Below are the code and all the weights of a small trained network. Each question names an input and a class and asks about switching units off, where a switched-off unit gives its printed mean instead of its output.

import numpy as np


def w(rows, s, z=0):
    codes = np.array(rows[::2]) - 128.0
    scale = np.full(codes.shape[1], s)
    scale[-1] = z or s
    return codes * scale


def f(y):
    return np.maximum(y, 0)


def log_softmax(a):
    a = a - a.max(-1, keepdims=True)
    return a - np.log(np.exp(a).sum(-1, keepdims=True))


def net(x, mask):
    res = np.array(x, float).reshape(1, 6) / 4 @ E
    y = f(res @ A[0][:, :-1].T + A[0][:, -1])
    res = res + np.where(mask, y, B[0][:, -1]) @ B[0][:, :-1]
    return log_softmax(res[-1] @ U[:, :-1].T + U[:, -1])


A, B = {}, {}
E = w([
[229,202,146,84,169,44,189,2],'x0',
[78,47,104,91,178,43,242,163],'x1',
[57,173,35,42,197,223,147,58],'x2',
[70,112,236,107,7,177,206,24],'x3',
[131,127,121,109,112,123,122,133],'x4',
[168,178,214,55,163,192,186,251],'x5',
],0.0085)
A[0] = w([
[63,182,62,68,165,169,139,96,52],'neuron 0',
[102,126,201,126,83,151,141,84,58],'neuron 1',
[80,140,155,118,63,140,178,92,64],'neuron 2',
[130,181,204,71,160,162,168,198,33],'neuron 3',
[100,128,147,111,110,161,155,90,60],'neuron 4',
[143,148,124,112,125,85,139,108,50],'neuron 5',
[186,145,51,143,214,90,62,192,36],'neuron 6',
[80,163,69,61,164,206,148,98,37],'neuron 7',
[157,131,153,157,99,86,150,163,31],'neuron 8',
[70,40,101,104,159,64,251,153,1],'neuron 9',
[187,199,144,126,127,120,110,81,69],'neuron 10',
[75,125,127,132,109,133,105,155,54],'neuron 11',
[103,88,118,116,138,105,161,144,39],'neuron 12',
[127,126,143,109,118,134,123,108,75],'neuron 13',
[79,82,85,182,110,72,73,61,84],'neuron 14',
[46,96,124,143,118,154,127,188,78],'neuron 15',
[94,97,113,168,94,77,89,72,54],'neuron 16',
[159,103,168,168,90,64,121,168,34],'neuron 17',
[156,163,178,124,125,135,154,187,35],'neuron 18',
[128,132,150,153,114,105,130,140,27],'neuron 19',
[166,138,198,89,153,190,154,187,41],'neuron 20',
[123,121,133,122,129,118,114,119,69],'neuron 21',
[89,111,193,128,52,161,173,86,84],'neuron 22',
[192,103,185,175,75,63,114,162,98],'neuron 23',
[109,129,102,169,122,115,133,98,52],'neuron 24',
[88,86,114,154,119,181,76,188,82],'neuron 25',
[201,146,148,112,147,104,177,63,51],'neuron 26',
[199,158,134,96,149,73,158,100,104],'neuron 27',
[111,102,87,155,112,110,103,77,24],'neuron 28',
[137,178,168,137,77,182,87,87,51],'neuron 29',
[148,101,80,137,119,130,129,125,79],'neuron 30',
[154,178,129,158,94,209,34,116,7],'neuron 31',
[167,180,109,148,154,134,73,141,72],'neuron 32',
[69,83,117,102,152,62,187,137,16],'neuron 33',
[178,158,141,98,166,79,159,97,85],'neuron 34',
[84,47,134,153,98,192,107,195,88],'neuron 35',
],0.013,0.0065)
B[0] = w([
[97,41,255,166,147,180,31,86,216],'neuron 0',
[72,140,132,67,168,32,112,195,187],'neuron 1',
[94,129,118,71,165,72,106,200,186],'neuron 2',
[219,61,27,44,167,184,157,100,213],'neuron 3',
[121,125,141,109,137,85,92,163,164],'neuron 4',
[105,132,86,128,98,132,164,100,153],'neuron 5',
[38,148,152,3,197,2,107,254,253],'neuron 6',
[94,37,236,185,195,196,18,79,216],'neuron 7',
[101,87,182,130,149,165,67,101,162],'neuron 8',
[191,228,201,187,44,170,195,217,205],'neuron 9',
[118,179,114,201,50,132,169,89,193],'neuron 10',
[115,129,102,132,105,102,116,61,160],'neuron 11',
[147,176,168,154,100,134,184,147,151],'neuron 12',
[104,137,117,134,126,129,115,167,139],'neuron 13',
[219,77,52,67,167,208,166,139,228],'neuron 14',
[108,159,54,181,75,57,136,41,203],'neuron 15',
[221,79,71,41,187,190,145,120,196],'neuron 16',
[89,83,217,153,164,174,36,96,190],'neuron 17',
[195,93,101,63,176,185,122,105,177],'neuron 18',
[99,110,164,132,136,143,121,129,140],'neuron 19',
[220,81,45,73,155,190,161,125,205],'neuron 20',
[141,136,136,111,133,119,118,113,129],'neuron 21',
[54,161,99,37,210,21,65,217,211],'neuron 22',
[94,38,252,199,179,206,26,85,222],'neuron 23',
[160,89,95,96,134,158,142,131,155],'neuron 24',
[78,151,70,165,56,85,148,43,222],'neuron 25',
[85,143,51,167,97,96,129,65,202],'neuron 26',
[63,138,54,196,46,77,136,39,204],'neuron 27',
[197,83,88,75,143,158,139,127,176],'neuron 28',
[173,191,179,160,102,116,230,199,190],'neuron 29',
[150,124,126,104,162,123,119,157,148],'neuron 30',
[181,232,194,218,39,180,248,182,206],'neuron 31',
[130,183,164,99,123,77,173,202,188],'neuron 32',
[174,229,187,186,95,163,218,180,174],'neuron 33',
[75,153,40,180,88,101,114,61,195],'neuron 34',
[65,147,37,179,83,85,130,17,231],'neuron 35',
],0.0078,0.016)
U = w([
[82,128,80,165,84,88,112,48,102],'0',
[79,124,159,61,173,47,92,221,86],'1',
[110,52,249,160,158,185,55,94,95],'2',
[231,70,79,69,157,187,132,126,82],'3',
[173,185,203,175,78,151,165,192,254],'4',
],0.011,0.0055)

Each question gives the input, the list of numbers given to net, and the class t.
The units are the neurons (one row each of A and B). Each row of codes is followed by its name. A weight is (code - 128) times the scale printed after its matrix; where a second scale follows, it is the last column's (A, B and U).
mask holds one flag per neuron, in row order. A switched-off neuron (its flag False) gives its mean, the last column of its row in B, instead of its output. The means were averaged over made-up inputs and are rounded, as every weight is.
A unit's drop is (log p(t) with every unit on - log p(t) with that unit switched off) / (log p(t) with every unit on - log p(t) with every unit switched off).
The circuit of an input: a set's keep is (log p(t) with only the set's units on - log p(t) with every unit switched off) / (log p(t) with every unit on - log p(t) with every unit switched off). Starting from the 12 units with the biggest drops (on a tie, the unit counted first), units are removed one at a time, each time the one whose removal leaves the highest keep (on an exact tie, the one counted first), for as long as the keep stays at least 0.8.
units of the circuit, in order: the units of the circuit, biggest drop first
most important unit: the unit with the biggest drop
top k neurons: the k neurons with the biggest drops, biggest first
drop of u: that unit's drop, to one decimal
input [4,7,8,-2,-5,-1], class 2: top 2 neurons	[neuron 7; neuron 0]
input [-5,0,-8,1,-1,-5], class 2: units of the circuit, in order	[neuron 23]
input [5,-7,3,5,-5,-3], class 4: top 2 neurons	[neuron 29; neuron 31]
input [-1,-1,-7,0,4,6], class 2: top 2 neurons	[neuron 23; neuron 17]
input [-4,2,4,4,3,5], class 3: top 3 neurons	[neuron 6; neuron 3; neuron 20]
input [-8,4,-4,-1,-3,7], class 0: top 3 neurons	[neuron 35; neuron 15; neuron 25]
input [-2,1,-7,2,3,-6], class 2: top 2 neurons	[neuron 23; neuron 17]
input [5,7,-3,-3,-2,6], class 4: top 3 neurons	[neuron 9; neuron 33; neuron 14]
input [-6,6,-6,4,-5,3], class 0: top 2 neurons	[neuron 35; neuron 15]
input [-7,1,-1,2,-5,8], class 3: top 3 neurons	[neuron 3; neuron 20; neuron 18]
input [4,4,-5,5,0,1], class 1: top 4 neurons	[neuron 22; neuron 7; neuron 0; neuron 1]
input [7,0,-3,-5,1,-8], class 3: top 2 neurons	[neuron 14; neuron 16]
input [0,-5,7,6,-3,-7], class 2: top 4 neurons	[neuron 7; neuron 0; neuron 6; neuron 3]
input [-2,-2,6,-6,7,-4], class 1: units of the circuit, in order	[neuron 6]
input [-8,3,-2,-8,-3,0], class 0: top 3 neurons	[neuron 35; neuron 25; neuron 15]
input [-7,-5,-4,2,-6,6], class 0: top 2 neurons	[neuron 35; neuron 25]
input [-8,-7,7,-4,-5,5], class 0: top 2 neurons	[neuron 25; neuron 35]
input [-4,-4,5,6,2,3], class 1: drop of neuron 22	0.7
input [7,-8,4,3,-5,6], class 4: drop of neuron 35	1.5
input [8,6,-5,-4,-1,3], class 0: most important unit	neuron 27
input [3,-2,-5,-2,8,4], class 2: drop of neuron 23	0.5
input [2,-3,2,4,-4,3], class 1: drop of neuron 11	0.0
